B =
[[ -3  -3   3   3  -1   0   4  -5   5   0   1  -7   4   4]
 [  6  10   9   7  -2   5  -4  -1  -1   1  -9  -3 -10  -2]
 [ 20   4  -4   1  -1 -13   0  -2  10   3   6  12  36  -5]
 [ 72 -29 -25   6 -21  21  24  -1  14 -38  12  -9 -14  12]
 [  1   5   8  -7  13  11   1  -5  -2 -11  24   0   1  -4]
 [ 22  42  35  24 -10  18 -17  -2  -2   4 -33 -11 -43 -10]
 [  2   9  16 -11  22  20   2  -9  -3 -20  41   0   4  -5]
 [-14 -14  21  13  -4   0  16 -25  27  -2   5 -33  21  19]
 [-11 -10  16   9  -3   0  12 -18  19  -2   3 -25  15  14]
 [  2   2  10 -16 -16  16  33 -12   3  39 -19  -4  -5   0]
 [ -6  -6   8   5  -1   1   7 -10  10  -1   1 -13   9   8]
 [ -2  -2  -3   1  -2  -1  -1   0   0   2  -1   2   5  -3]
 [  2  11  -7   8 -14  -4   6  -5   0   5 -11  -2   0   9]
 [ 41  75  63  44 -16  32 -30  -2  -4   6 -61 -20 -77 -16]]
B[0, 0] = -3
B[6, 12] = 4
B[10, 7] = -10
B[12] = [2, 11, -7, 8, -14, -4, 6, -5, 0, 5, -11, -2, 0, 9]
B[1, 3] = 7
B[11, 6] = -1
B[7, 6] = 16
B[3] = [72, -29, -25, 6, -21, 21, 24, -1, 14, -38, 12, -9, -14, 12]
B[4, 13] = -4
B[3, 2] = -25
B[1] = [6, 10, 9, 7, -2, 5, -4, -1, -1, 1, -9, -3, -10, -2]
B[10, 6] = 7
B[2, 7] = -2
B[1, 1] = 10
B[:, 11] = [-7, -3, 12, -9, 0, -11, 0, -33, -25, -4, -13, 2, -2, -20]
B[5, 7] = -2
B[11] = [-2, -2, -3, 1, -2, -1, -1, 0, 0, 2, -1, 2, 5, -3]
B[9, 7] = -12
B[7, 11] = -33
B[13] = [41, 75, 63, 44, -16, 32, -30, -2, -4, 6, -61, -20, -77, -16]
B[7, 9] = -2
B[4, 4] = 13
B[13, 6] = -30
B[2, 3] = 1
B[8, 4] = -3
B[7] = [-14, -14, 21, 13, -4, 0, 16, -25, 27, -2, 5, -33, 21, 19]
B[12, 9] = 5
B[7, 10] = 5
B[12, 11] = -2
B[:, 2] = [3, 9, -4, -25, 8, 35, 16, 21, 16, 10, 8, -3, -7, 63]
B[2, 0] = 20
B[0, 12] = 4
B[6] = [2, 9, 16, -11, 22, 20, 2, -9, -3, -20, 41, 0, 4, -5]
B[12, 2] = -7
B[4, 9] = -11
B[2, 4] = -1

data = [-39, 30, -66, -49, -19, 82, -71, 0, -52, -34, 61, -19, 55, 66, -39]
data[0] => -39
data[7] => 0
data[1] => 30
data[10] => 61
data[3] => -49
data[11] => -19
data[2] => -66

arr =
[[-15  23  -2  -2   8   4 -10]
 [-16  25   2   0   4 -16  -5]
 [ 20 -13 -25 -18 -17   3 -26]
 [ -2 -33  -1  -3 -11  -6   8]
 [ 15  11 -26 -18  -9   8 -34]
 [ -2 -32   3  -2 -17 -27  12]
 [  1  29 -20 -12   6  22 -32]
 [ 11 -10 -19 -14 -11   7 -20]
 [  7  13 -19 -14  -5   4 -27]
 [  4 -31  -6  -6 -14  -7   1]]
arr[0,0] => -15
arr[2,6] => -26
arr[1,1] => 25
arr[3,1] => -33
arr[4,2] => -26
arr[4,5] => 8
arr[0,5] => 4
arr[9,5] => -7
arr[5,1] => -32
arr[2] => [20, -13, -25, -18, -17, 3, -26]
arr[9,0] => 4
arr[6] => [1, 29, -20, -12, 6, 22, -32]
arr[3,3] => -3
arr[3,2] => -1
arr[5,6] => 12
arr[9] => [4, -31, -6, -6, -14, -7, 1]
arr[8,1] => 13
arr[1,6] => -5
arr[:, 3] => [-2, 0, -18, -3, -18, -2, -12, -14, -14, -6]
arr[:, 6] => [-10, -5, -26, 8, -34, 12, -32, -20, -27, 1]
arr[5,4] => -17
arr[7,4] => -11
arr[1,3] => 0
arr[9,2] => -6
arr[:, 2] => [-2, 2, -25, -1, -26, 3, -20, -19, -19, -6]
arr[0,1] => 23
arr[2,4] => -17
arr[2,3] => -18
arr[9,1] => -31
arr[:, 1] => [23, 25, -13, -33, 11, -32, 29, -10, 13, -31]
arr[5,0] => -2
arr[2,2] => -25
arr[8,6] => -27
arr[4,4] => -9
arr[4] => [15, 11, -26, -18, -9, 8, -34]
arr[8,4] => -5

A =
[[  2  38   8   1  32 -39   2  74  -3 -30 -34 -22]
 [ 18  -8 -68  33  -4 -65   8  66  52 -61  16   5]
 [-13  15  69 -31  17  44 -10 -41 -46  43 -24  -5]
 [-13  10  69 -31  17  51 -13 -49 -46  49 -24  -1]
 [ -8   0 -27 -10 -32  25  17 -41 -14  25  33 -13]
 [ 16 -15 -13  22  20 -45 -15  51  41 -43 -10  21]
 [  2   7  56 -10  36   0 -18  13 -14   0 -37   7]
 [ 18  -8 -20  25  20 -52  -8  66  41 -49 -10  15]
 [ -6  27  42 -14  26   0  -5  20 -24   6 -31 -15]
 [ 11  20  -6  15  32 -58  -3  82  19 -49 -31  -5]]
A[0][0]: 2
A[7]: [18, -8, -20, 25, 20, -52, -8, 66, 41, -49, -10, 15]
A[4][7]: -41
A[:, 10]: [-34, 16, -24, -24, 33, -10, -37, -10, -31, -31]
A[6][6]: -18
A[0][7]: 74
A[9]: [11, 20, -6, 15, 32, -58, -3, 82, 19, -49, -31, -5]
A[5][7]: 51
A[5]: [16, -15, -13, 22, 20, -45, -15, 51, 41, -43, -10, 21]
A[3][1]: 10
A[0]: [2, 38, 8, 1, 32, -39, 2, 74, -3, -30, -34, -22]
A[3][5]: 51
A[9][8]: 19
A[:, 6]: [2, 8, -10, -13, 17, -15, -18, -8, -5, -3]
A[6][9]: 0
A[2][3]: -31
A[2][9]: 43
A[:, 11]: [-22, 5, -5, -1, -13, 21, 7, 15, -15, -5]
A[5][5]: -45
A[8][6]: -5
A[2][8]: -46
A[9][5]: -58
A[7][2]: -20
A[3][2]: 69
A[6][11]: 7
A[2][2]: 69
A[8]: [-6, 27, 42, -14, 26, 0, -5, 20, -24, 6, -31, -15]
A[9][4]: 32
A[:, 5]: [-39, -65, 44, 51, 25, -45, 0, -52, 0, -58]
A[:, 7]: [74, 66, -41, -49, -41, 51, 13, 66, 20, 82]
A[1][8]: 52
A[:, 0]: [2, 18, -13, -13, -8, 16, 2, 18, -6, 11]
A[9][11]: -5
A[2][4]: 17
A[8][9]: 6
A[0][11]: -22

W = [0.016, -0.041, -0.116, 0.138, -0.138, -0.112, -0.203, 0.129, -0.078, 0.046, -0.063, -0.185, 0.042, -0.068, -0.126]
W[0] -> 0.016
W[1] -> -0.041
W[7] -> 0.129
W[10] -> -0.063
W[12] -> 0.042
W[3] -> 0.138
W[8] -> -0.078
W[5] -> -0.112
W[6] -> -0.203

grid =
[[-0.29 -1.62 -1.29 -0.90]
 [ 1.66 -2.19  0.12 -2.09]
 [-0.80 -0.24 -0.59 -0.11]
 [ 0.03 -0.26 -0.96  1.08]]
grid[0][0] => -0.29
grid[:, 0] => [-0.29, 1.66, -0.80, 0.03]
grid[1] => [1.66, -2.19, 0.12, -2.09]
grid[2][1] => -0.24
grid[:, 1] => [-1.62, -2.19, -0.24, -0.26]
grid[1][1] => -2.19
grid[:, 3] => [-0.90, -2.09, -0.11, 1.08]
grid[1][3] => -2.09
grid[3][1] => -0.26
grid[2][2] => -0.59
grid[3][0] => 0.03
